Each row has a name. Each question is about the rows just above it. Places in a row count from 1.

Z: [147 102 169  91 169  96 107 147 145 135 134 115 164 132 133 136 145  66
 135 170 134 124 105  80 138 150 136  93  96 170 187 101 100 171 119 131
 103  82 117 122 168 157 147 141 139 191  76  93 146 170 145  97  92 124
 123]
U: [112 138 193 144 164 152 143 102 146 140 150  99 139 104 104 118 147  69
 136 135 111 127  73 157 110 117 142 109 132 125 202  53 105 191 103 157
 125  98 136 169 151 115 147 126 160 151  96 118 128 149 169 153  83 107
 107]
Y: [ 94 162 111 162 104 170 159  95 109 121 130 127  93 113 112 109 108 165
 125  82 109 142 142 183 120 120 113 161 164  88  74 126 160  92 124 114
 159 179 136 154  85  99 111 105 110  69 141  87  81  91 192 176 138 117
 124]
M: [ 94 162 111 162 104 170 159  95 109 121 130 127  93 113 112 109 108 165
 125  82 109 142 142 183 120 120 113 161 164  88  74 126 160  92 124 114
 159 179 136 154  85  99 111 105 110  69 181 181 126  91  97 158 152 128
 137]
F: [139 108 167  71 178  92 104 151 145 132 133 114 167 133 137 124 137  60
 134 165 130 138 118  66 156 173 121  99  98 172 163 105 106 154 126 102
 110  96 109 125 156 167 144 135 120 193  88 113 161 165 115  82  97 130
 142]
P: [131 118 191 147 141 130 148  79  85 111 141  81 105 119  85 151 130  57
 164 151 105 123 126 126  91 147 137  81 101 168 153  56 168 141  64 129
 114 115 132 144 150 117 122 102 117 146  95 146 156 174 108 107  99 126
 105]
W: [128 118 173 119 146 117 141  91  82 103 134  88 108 127  96 143 117  62
 162 149 105 137 149 101 115 176 118  90  99 175 115  78 177 111  76  92
 120 133 120 136 135 134 116  98  88 146 111 167 175 166  66  82 115 137
 130]
One entry of W was changed: [128 117 173 119 146 117 141  91  82 103 134  88 108 127  96 143 117  62
 162 149 105 137 149 101 115 176 118  90  99 175 115  78 177 111  76  92
 120 133 120 136 135 134 116  98  88 146 111 167 175 166  66  82 115 137
 130]. Where, and from what? | 2, [118]
Changed P: [131 118 191 147 141 130 148  79  85 111 141  81 105 119  85 151 130  57
 164 151 105 123 126 126  91 147 137  81 101 168 153  56 168 141  64 129
 113 115 132 144 150 117 122 102 117 146  95 146 156 174 108 107  99 126
 105]. Place and old value: | 37, [114]
One entry of M was changed: [ 94 162 111 162 104 170 159  95 109 121 130 127  93 113 112 109 108 165
 125  82 109 142 142 183 120 120 113 161 164  88  74 126 160  92 124 114
 159 179 137 154  85  99 111 105 110  69 181 181 126  91  97 158 152 128
 137]. Where, and from what? | 39, [136]
Changed F: [139 108 167  71 178  92 104 151 145 132 133 114 167 133 137 124 137  60
 134 165 130 138 118  66 156 173 121  99  98 172 163 105 106 154 126 102
 110  96 109 125 156 167 144 135 120 193  88 113 161 166 115  82  97 130
 142]. Place and old value: | 50, [165]
Where does [131 118 190 147 141 130 148  79  85 111 141  81 105 119  85 151 130  57
 164 151 105 123 126 126  91 147 137  81 101 168 153  56 168 141  64 129
 114 115 132 144 150 117 122 102 117 146  95 146 156 174 108 107  99 126
 105] differ from P, and what was there? | 3, [191]
Where does [ 94 162 111 162 104 170 159  95 109 121 130 127  93 113 112 109 108 165
 125  82 109 142 142 183 120 120 113 161 164  88  74 126 160  92 124 114
 159 179 136 154  85  99 111 105 110  69 181 181 126  91  97 157 152 128
 137] differ from M, and what was there? | 52, [158]
One entry of Y was changed: [ 94 162 111 162 104 170 159  95 109 121 130 127  93 113 112 109 108 165
 125  82 109 142 142 183 120 120 113 161 164  89  74 126 160  92 124 114
 159 179 136 154  85  99 111 105 110  69 141  87  81  91 192 176 138 117
 124]. Where, and from what? | 30, [88]

